Here is a tiny trained network, its code and every weight. The questions are about switching its units off for an input and a class, where a switched-off unit gives its printed mean instead of its output.

import numpy as np


def w(rows, s, z=0):
    codes = np.array(rows[::2]) - 128.0
    scale = np.full(codes.shape[1], s)
    scale[-1] = z or s
    return codes * scale


def f(y):
    return y / 2 * (1 + np.tanh(0.7978845608 * (y + 0.044715 * y**3)))


def log_softmax(a):
    a = a - a.max(-1, keepdims=True)
    return a - np.log(np.exp(a).sum(-1, keepdims=True))


def net(x, mask):
    res = np.array(x, float).reshape(1, 6) / 4 @ E
    y = f(res @ A[0][:, :-1].T + A[0][:, -1])
    res = res + np.where(mask, y, B[0][:, -1]) @ B[0][:, :-1]
    return log_softmax(res[-1] @ U[:, :-1].T + U[:, -1])


A, B = {}, {}
E = w([
[218,118,41,111,145,241],'x0',
[170,162,230,129,202,147],'x1',
[151,214,179,52,39,149],'x2',
[30,59,195,106,122,236],'x3',
[137,120,133,127,124,126],'x4',
[152,135,162,254,60,167],'x5',
],0.0074)
A[0] = w([
[40,116,204,124,94,15,80],'N0',
[57,93,54,132,40,131,95],'N1',
[179,88,107,108,140,231,77],'N2',
[112,119,176,128,125,71,87],'N3',
[36,103,203,155,121,75,100],'N4',
[67,128,57,135,74,118,99],'N5',
[129,86,121,40,182,81,80],'N6',
[101,109,110,32,162,95,100],'N7',
[146,138,151,76,91,133,71],'N8',
[76,56,129,104,97,162,144],'N9',
[176,175,92,140,115,58,57],'N10',
[190,153,212,139,192,135,61],'N11',
[204,110,142,121,90,48,93],'N12',
[92,140,146,147,123,81,70],'N13',
[118,190,132,110,91,144,84],'N14',
[140,130,151,189,94,150,65],'N15',
[124,99,113,144,154,127,58],'N16',
[163,141,157,93,67,123,85],'N17',
[112,202,149,91,61,149,88],'N18',
[87,143,161,144,122,72,69],'N19',
[99,142,155,136,128,131,45],'N20',
[129,133,151,243,57,147,53],'N21',
[84,38,181,90,108,189,2],'N22',
[134,101,120,61,140,111,60],'N23',
[20,155,176,120,126,239,106],'N24',
[137,138,141,209,80,140,57],'N25',
[133,117,148,184,95,141,119],'N26',
[111,138,110,60,167,122,64],'N27',
[111,132,95,64,150,96,86],'N28',
[195,135,85,124,166,218,42],'N29',
[79,158,106,63,181,135,92],'N30',
[180,171,119,114,113,101,104],'N31',
[114,10,105,219,164,101,119],'N32',
[146,131,229,120,205,189,124],'N33',
[94,136,151,140,121,81,79],'N34',
[98,212,135,80,53,161,86],'N35',
[176,209,86,163,150,66,11],'N36',
[124,96,96,141,107,94,72],'N37',
[154,151,157,81,61,122,84],'N38',
[93,117,83,191,217,116,60],'N39',
[152,131,180,158,210,132,104],'N40',
[135,178,143,104,82,148,86],'N41',
[141,68,72,109,61,134,91],'N42',
[91,107,100,188,192,130,58],'N43',
],0.011,0.014)
B[0] = w([
[141,135,75,105,110,167,255],'N0',
[55,200,151,100,148,114,194],'N1',
[152,131,63,112,97,149,176],'N2',
[136,128,68,113,108,151,159],'N3',
[157,129,57,106,117,158,235],'N4',
[82,177,149,113,144,122,173],'N5',
[140,141,185,181,90,176,171],'N6',
[142,130,169,205,78,172,182],'N7',
[107,111,139,108,170,157,133],'N8',
[172,145,131,144,159,74,207],'N9',
[156,128,119,163,201,118,172],'N10',
[39,160,124,112,145,132,166],'N11',
[131,123,110,153,155,115,170],'N12',
[123,130,94,122,144,146,138],'N13',
[110,84,132,125,132,137,140],'N14',
[134,140,138,167,121,163,134],'N15',
[96,121,133,110,177,175,116],'N16',
[121,103,137,114,142,132,148],'N17',
[111,80,144,101,138,129,178],'N18',
[140,136,65,107,132,168,153],'N19',
[78,138,117,142,170,177,115],'N20',
[140,141,175,186,103,185,170],'N21',
[175,124,98,200,246,74,148],'N22',
[115,140,137,146,135,154,124],'N23',
[179,117,98,176,188,76,230],'N24',
[108,134,145,177,130,170,141],'N25',
[140,144,152,154,105,144,159],'N26',
[128,141,142,167,120,167,135],'N27',
[120,137,150,161,125,142,150],'N28',
[121,147,53,96,103,169,161],'N29',
[158,129,153,184,103,150,155],'N30',
[130,112,120,131,144,101,164],'N31',
[131,85,171,81,118,124,248],'N32',
[54,166,140,120,101,87,232],'N33',
[124,129,82,125,134,151,143],'N34',
[116,72,168,87,155,141,185],'N35',
[140,112,107,175,218,84,159],'N36',
[104,133,131,114,146,120,129],'N37',
[122,91,147,95,172,144,158],'N38',
[111,71,168,61,163,147,166],'N39',
[83,157,144,96,128,119,172],'N40',
[130,105,137,109,132,133,149],'N41',
[79,169,110,111,111,125,159],'N42',
[142,92,142,103,162,151,146],'N43',
],0.013,0.0078)
U = w([
[206,122,124,201,210,48,117],'0',
[175,140,17,86,75,232,89],'1',
[161,142,251,228,57,225,105],'2',
[140,7,236,36,141,148,100],'3',
[155,133,164,125,78,84,251],'4',
[43,254,179,98,133,92,97],'5',
],0.0079,0.021)

Each question gives the input, the list of numbers given to net, and the class t.
The units are the neurons (one row each of A and B). Each row of codes is followed by its name. A weight is (code - 128) times the scale printed after its matrix; where a second scale follows, it is the last column's (A, B and U).
mask holds one flag per neuron, in row order. A switched-off neuron (its flag False) gives its mean, the last column of its row in B, instead of its output. The means were averaged over made-up inputs and are rounded, as every weight is.
A unit's drop is (log p(t) with every unit on - log p(t) with that unit switched off) / (log p(t) with every unit on - log p(t) with every unit switched off).
The circuit of an input: a set's keep is (log p(t) with only the set's units on - log p(t) with every unit switched off) / (log p(t) with every unit on - log p(t) with every unit switched off). Starting from the 12 units with the biggest drops (on a tie, the unit counted first), units are removed one at a time, each time the one whose removal leaves the highest keep (on an exact tie, the one counted first), for as long as the keep stays at least 0.8.
circuit, biggest first: the units of the circuit, biggest drop first
top k neurons: the k neurons with the biggest drops, biggest first
input [6,0,8,6,1,3], class 3: top 2 neurons -> (N35 N18)
input [-4,-1,-7,1,-5,8], class 2: circuit, biggest first -> (N21)
input [5,1,-4,6,-1,-7], class 2: top 2 neurons -> (N7 N6)
input [-3,6,4,1,4,5], class 5: top 3 neurons -> (N33 N11 N7)
input [-6,0,-4,7,-5,-7], class 0: top 3 neurons -> (N24 N22 N9)
input [-3,-7,-8,-6,0,0], class 3: circuit, biggest first -> (N32 N39)
input [-3,-8,-2,2,6,-8], class 2: circuit, biggest first -> (N7 N6)
input [-6,6,2,5,-3,-3], class 1: circuit, biggest first -> (N4 N0)
input [-3,5,-4,0,-1,3], class 5: circuit, biggest first -> (N40 N33)
input [-7,-4,-6,1,-1,4], class 1: circuit, biggest first -> (N4 N0)
input [-7,-3,8,-4,-1,1], class 3: top 3 neurons -> (N35 N18 N38)
input [-5,-4,-1,8,7,6], class 0: top 2 neurons -> (N24 N22)
input [8,8,3,3,0,6], class 1: top 3 neurons -> (N2 N29 N1)
input [-5,7,8,3,-7,2], class 3: circuit, biggest first -> (N35)
input [4,1,4,4,3,-4], class 0: top 2 neurons -> (N24 N32)
input [-6,4,0,-4,4,-7], class 2: circuit, biggest first -> (N6 N7)
input [0,4,-3,3,-1,3], class 5: top 2 neurons -> (N33 N40)
input [-4,-7,-5,-6,6,4], class 5: circuit, biggest first -> (N1 N5)
input [-8,-8,-7,0,1,7], class 1: top 2 neurons -> (N4 N0)
input [-7,-7,5,3,0,-7], class 1: circuit, biggest first -> (N0)
